Here is a tiny trained network, its code and every weight. The questions are about switching its units off for an input and a class, where a switched-off unit gives its printed mean instead of its output.

import numpy as np


def w(rows, s, z=0):
    codes = np.array(rows[::2]) - 128.0
    scale = np.full(codes.shape[1], s)
    scale[-1] = z or s
    return codes * scale


def norm(h):
    return h / np.sqrt((h * h).mean(-1, keepdims=True) + 1e-5)


def f(y):
    return y / 2 * (1 + np.tanh(0.7978845608 * (y + 0.044715 * y**3)))


def log_softmax(a):
    a = a - a.max(-1, keepdims=True)
    return a - np.log(np.exp(a).sum(-1, keepdims=True))


def net(x, mask):
    res = np.array(x, float).reshape(1, 3) / 4 @ E
    u = 0
    for l in range(4):
        y = f(norm(res) @ A[l][:, :-1].T + A[l][:, -1])
        res = res + np.where(mask[u : u + 7], y, B[l][:, -1]) @ B[l][:, :-1]
        u += 7
    return log_softmax(norm(res)[-1] @ U[:, :-1].T + U[:, -1])


A, B = {}, {}
E = w([
[211,44,111,126,98,179],'x0',
[254,244,120,161,97,75],'x1',
[125,43,174,141,65,63],'x2',
],0.0084)
A[0] = w([
[202,88,2,91,118,178,134],'L0N0',
[203,180,156,59,108,85,32],'L0N1',
[124,79,82,87,187,132,128],'L0N2',
[142,73,186,196,167,136,126],'L0N3',
[87,114,142,103,45,100,5],'L0N4',
[42,196,155,149,151,63,73],'L0N5',
[117,151,43,139,243,205,74],'L0N6',
],0.009,0.0029)
B[0] = w([
[154,84,74,138,168,61,253],'L0N0',
[164,153,8,184,66,106,207],'L0N1',
[47,54,92,29,147,94,171],'L0N2',
[139,187,2,85,196,112,157],'L0N3',
[105,161,153,230,154,191,145],'L0N4',
[130,68,25,60,239,41,240],'L0N5',
[121,197,145,181,152,190,246],'L0N6',
],0.0064,0.0045)
A[1] = w([
[206,117,75,76,74,202,42],'L1N0',
[122,114,95,89,137,166,254],'L1N1',
[113,79,234,130,69,8,95],'L1N2',
[123,76,127,148,107,51,61],'L1N3',
[168,136,80,164,143,75,176],'L1N4',
[156,79,113,124,110,190,97],'L1N5',
[62,101,129,88,150,129,226],'L1N6',
],0.011,0.0033)
B[1] = w([
[66,36,115,115,199,32,177],'L1N0',
[148,114,176,188,78,90,196],'L1N1',
[255,124,17,117,247,240,186],'L1N2',
[107,171,111,182,176,205,181],'L1N3',
[117,211,111,72,62,153,253],'L1N4',
[87,225,145,97,228,10,152],'L1N5',
[163,218,96,94,84,134,230],'L1N6',
],0.0067,0.0073)
A[2] = w([
[169,93,122,146,220,81,80],'L2N0',
[53,91,132,76,129,171,21],'L2N1',
[62,70,134,89,151,170,180],'L2N2',
[93,225,119,122,164,113,24],'L2N3',
[80,150,43,116,127,69,13],'L2N4',
[173,105,90,188,140,207,223],'L2N5',
[93,206,77,2,76,121,253],'L2N6',
],0.0095,0.0026)
B[2] = w([
[92,96,151,114,140,125,161],'L2N0',
[200,179,106,125,61,100,147],'L2N1',
[205,253,101,118,87,135,160],'L2N2',
[105,82,104,126,171,150,178],'L2N3',
[94,117,176,136,157,124,187],'L2N4',
[67,178,142,143,156,155,174],'L2N5',
[154,88,145,135,43,116,245],'L2N6',
],0.014,0.011)
A[3] = w([
[57,167,66,63,139,31,81],'L3N0',
[145,74,63,26,195,56,90],'L3N1',
[164,30,104,238,103,175,252],'L3N2',
[39,136,179,44,116,192,79],'L3N3',
[117,63,159,131,74,77,185],'L3N4',
[138,170,83,169,180,229,2],'L3N5',
[82,101,143,255,213,191,29],'L3N6',
],0.01,0.0025)
B[3] = w([
[162,68,88,90,234,82,243],'L3N0',
[91,64,112,58,151,81,252],'L3N1',
[70,115,159,91,161,162,189],'L3N2',
[146,153,160,193,83,96,157],'L3N3',
[90,167,146,144,146,185,241],'L3N4',
[155,12,160,145,160,237,254],'L3N5',
[145,194,119,126,61,174,219],'L3N6',
],0.012,0.0048)
U = w([
[219,201,34,84,34,60,199],'0',
[120,32,31,9,224,31,157],'1',
[197,74,90,138,210,252,124],'2',
[57,80,161,116,100,139,203],'3',
[125,206,196,178,217,38,2],'4',
[146,148,192,188,193,60,2],'5',
[107,185,199,212,216,53,2],'6',
],0.014,0.0092)

Each question gives the input, the list of numbers given to net, and the class t.
The units are the neurons (one row each of A and B). Each row of codes is followed by its name. A weight is (code - 128) times the scale printed after its matrix; where a second scale follows, it is the last column's (A, B and U).
mask holds one flag per neuron, layer by layer. A switched-off neuron (its flag False) gives its mean, the last column of its row in B, instead of its output. The means were averaged over made-up inputs and are rounded, as every weight is.
A unit's drop is (log p(t) with every unit on - log p(t) with that unit switched off) / (log p(t) with every unit on - log p(t) with every unit switched off).
The circuit of an input: a set's keep is (log p(t) with only the set's units on - log p(t) with every unit switched off) / (log p(t) with every unit on - log p(t) with every unit switched off). Starting from the 12 units with the biggest drops (on a tie, the unit counted first), units are removed one at a time, each time the one whose removal leaves the highest keep (on an exact tie, the one counted first), for as long as the keep stays at least 0.8.
units of the circuit, in order: the units of the circuit, biggest drop first
most important unit: the unit with the biggest drop
top k neurons: the k neurons with the biggest drops, biggest first
top k neurons in layer l: the k neurons of layer l with the biggest drops, biggest first
drop when u is switched off: that unit's drop, to one decimal
input [-5,2,8], class 2: units of the circuit, in order : [L1N2]
input [4,-2,-4], class 1: top 3 neurons : [L1N5; L1N3; L0N2]
input [-1,3,0], class 3: units of the circuit, in order : [L2N6; L2N2; L1N2]
input [3,-1,1], class 3: top 3 neurons : [L0N3; L1N2; L2N6]
input [2,3,3], class 3: top 2 neurons : [L2N2; L1N4]
input [-1,-3,-3], class 3: top 2 neurons in layer 0 : [L0N2; L0N4]
input [3,7,-8], class 2: top 3 neurons : [L1N6; L3N5; L0N6]
input [2,-1,-3], class 3: top 3 neurons in layer 3 : [L3N0; L3N3; L3N6]
input [-3,-3,3], class 3: top 4 neurons : [L2N6; L1N6; L1N0; L0N0]
input [0,-4,3], class 0: top 2 neurons in layer 0 : [L0N3; L0N1]
input [5,4,4], class 1: top 3 neurons : [L1N0; L1N6; L2N6]
input [2,3,-1], class 3: top 2 neurons in layer 3 : [L3N2; L3N4]
input [3,2,3], class 3: top 2 neurons : [L1N4; L0N3]
input [-1,-4,-3], class 0: most important unit : L0N2
input [-2,6,-7], class 2: top 3 neurons : [L2N3; L1N6; L0N6]
input [7,-5,1], class 1: top 2 neurons : [L1N4; L1N5]
input [-1,5,-6], class 2: top 3 neurons in layer 2 : [L2N3; L2N2; L2N1]
input [-7,6,5], class 1: top 3 neurons : [L0N5; L2N2; L1N6]
input [-2,1,3], class 3: top 2 neurons : [L0N5; L2N6]
input [-1,4,7], class 2: top neuron in layer 1 : [L1N2]
input [8,3,7], class 1: top 3 neurons : [L1N0; L1N5; L0N3]
input [3,1,2], class 3: top 3 neurons : [L1N4; L0N3; L1N2]
input [-2,-5,8], class 2: drop when L1N2 is switched off : 1.7
input [-5,0,8], class 2: drop when L1N2 is switched off : 0.4
input [2,0,7], class 2: drop when L1N2 is switched off : 0.2
